Below is a small trained network, with its code and all its weights. Each question gives an input and a target symbol and asks what happens when units are switched off, that is, made to give their printed mean instead of their output.

import numpy as np


def w(rows, s, z=0):
    codes = np.array(rows[::2]) - 128.0
    scale = np.full(codes.shape[1], s)
    scale[-1] = z or s
    return codes * scale


def f(y):
    return np.maximum(y, 0)


def softmax(a):
    e = np.exp(a - a.max(-1, keepdims=True))
    return e / e.sum(-1, keepdims=True)


def log_softmax(a):
    a = a - a.max(-1, keepdims=True)
    return a - np.log(np.exp(a).sum(-1, keepdims=True))


def net(x, mask):
    ids = ['αβδεζηθλμξπστφψω'.index(c) for c in x.split()]
    T = len(ids)
    res = E[ids] + P[:T]
    r = res
    for j in range(2):
        rows = slice(2 * j, 2 * j + 2)
        q, k, v = (r @ M[0][rows].T for M in (Q, K, V))
        z = softmax(np.where(np.tri(T) > 0, q @ k.T / 2**0.5, -1e9)) @ v
        o = O[0][rows]
        res = res + np.where(mask[j], z, o[:, -1]) @ o[:, :-1]
    y = f(res @ A[0][:, :-1].T + A[0][:, -1])
    res = res + np.where(mask[2:6], y, B[0][:, -1]) @ B[0][:, :-1]
    return log_softmax(res[-1] @ U[:, :-1].T + U[:, -1])


Q, K, V, O, A, B = {}, {}, {}, {}, {}, {}
E = w([
[131,124,112,131],'α',
[68,137,164,114],'β',
[135,129,108,115],'δ',
[73,112,126,185],'ε',
[135,134,115,134],'ζ',
[148,101,82,113],'η',
[92,166,138,141],'θ',
[141,139,127,138],'λ',
[143,133,123,132],'μ',
[165,167,86,139],'ξ',
[84,79,110,106],'π',
[178,130,133,53],'σ',
[136,189,189,152],'τ',
[248,125,124,111],'φ',
[126,163,210,59],'ψ',
[180,188,145,241],'ω',
],0.013)
P = w([
[180,15,147,129],'0',
[130,175,37,86],'1',
[194,32,171,105],'2',
[152,210,32,76],'3',
[199,65,184,112],'4',
[164,198,2,43],'5',
],0.0064)
Q[0] = w([
[67,3,241,114],'h0',
[170,80,162,177],'h0',
[147,180,101,193],'h1',
[48,84,193,180],'h1',
],0.013)
K[0] = w([
[13,6,164,130],'h0',
[62,124,159,183],'h0',
[168,156,80,195],'h1',
[43,23,74,130],'h1',
],0.012)
V[0] = w([
[194,100,133,207],'h0',
[28,134,61,134],'h0',
[169,187,171,255],'h1',
[146,73,7,176],'h1',
],0.018)
O[0] = w([
[178,116,200,103,166],'h0',
[46,53,136,174,1],'h0',
[170,206,156,212,64],'h1',
[177,90,3,201,173],'h1',
],0.014,0.0061)
A[0] = w([
[112,34,141,214,159],'n0',
[7,139,84,199,138],'n1',
[76,213,76,112,142],'n2',
[58,157,159,135,254],'n3',
],0.013,0.0045)
B[0] = w([
[122,102,184,254,233],'n0',
[131,123,215,5,183],'n1',
[92,161,74,184,254],'n2',
[26,133,158,141,158],'n3',
],0.013,0.0061)
U = w([
[148,120,149,123,53],'α',
[158,95,112,146,68],'β',
[176,50,64,165,2],'δ',
[118,143,238,140,101],'ε',
[147,123,158,132,69],'ζ',
[91,35,142,134,141],'η',
[94,136,222,77,54],'θ',
[145,121,135,146,100],'λ',
[187,119,142,113,69],'μ',
[113,104,166,213,180],'ξ',
[180,48,207,26,181],'π',
[87,131,2,133,179],'σ',
[66,196,149,180,151],'τ',
[198,150,75,114,103],'φ',
[47,141,164,116,159],'ψ',
[160,200,142,183,150],'ω',
],0.0071,0.0076)

Each question gives the input, a string of symbols that net reads in full, and the target symbol t.
The units are the heads (2 rows each of Q, K, V and O) and the neurons (one row each of A and B). Each row of codes is followed by its name. A weight is (code - 128) times the scale printed after its matrix; where a second scale follows, it is the last column's (O, A, B and U).
mask holds one flag per unit, heads first, then neurons. A switched-off unit (its flag False) gives its mean, the last column of its rows in O or B, instead of its output. The means were averaged over made-up inputs and are rounded, as every weight is.
A unit's drop is (log p(t) with every unit on - log p(t) with that unit switched off) / (log p(t) with every unit on - log p(t) with every unit switched off).
The circuit of an input: a set's keep is (log p(t) with only the set's units on - log p(t) with every unit switched off) / (log p(t) with every unit on - log p(t) with every unit switched off). Starting from all 6 units, units are removed one at a time, each time the one whose removal leaves the highest keep (on an exact tie, the one counted first), for as long as the keep stays at least 0.8.
circuit, biggest first: the units of the circuit, biggest drop first
k most important neurons: the k neurons with the biggest drops, biggest first
heads that matter: for each layer, one digit per head in row order, 1 if its drop is at least 0.15 and else 0, layers parted by /
input τ ε π ψ, target ψ: circuit, biggest first : h1, n3, h0
input λ η ε σ ζ τ, target τ: circuit, biggest first : h1, h0, n2
input ε ζ τ, target ξ: circuit, biggest first : h0, h1, n0
input δ α σ θ, target σ: 2 most important neurons : n2, n0
input σ φ η η, target φ: circuit, biggest first : h0, h1
input φ φ σ σ, target φ: 3 most important neurons : n0, n1, n3
input π π σ σ ε η, target σ: circuit, biggest first : h0, n2
input σ σ α σ ζ, target π: circuit, biggest first : h1, n2
input σ φ α φ ω ε, target ω: circuit, biggest first : h1, h0
input τ σ σ η α, target π: heads that matter : 01
input ω σ θ σ λ, target π: circuit, biggest first : n2, h0
input σ ε η, target ξ: heads that matter : 10
input ω ω σ ε, target ω: heads that matter : 01
input σ η β φ, target φ: heads that matter : 11
input ε ε η η, target η: circuit, biggest first : h0, n1, n0, h1
input φ τ η σ σ ε, target σ: circuit, biggest first : n2, h0, n0
input τ ω ε α ω δ, target ω: circuit, biggest first : h1
input ζ σ μ, target π: circuit, biggest first : n2, h1
input σ σ τ, target π: circuit, biggest first : h1, n2
input σ ε σ σ η ε, target σ: heads that matter : 10
input σ ε ε ω φ, target ω: heads that matter : 01
input φ α δ σ δ α, target σ: heads that matter : 10
input α π ψ ζ, target ψ: circuit, biggest first : h0, h1, n3
input ε φ ε ε, target φ: most important neuron : n0
input ε τ α, target ξ: heads that matter : 10
input ε η η ε σ, target π: 2 most important neurons : n2, n0
input α τ ψ, target θ: most important neuron : n3
input β σ σ π, target σ: most important neuron : n2
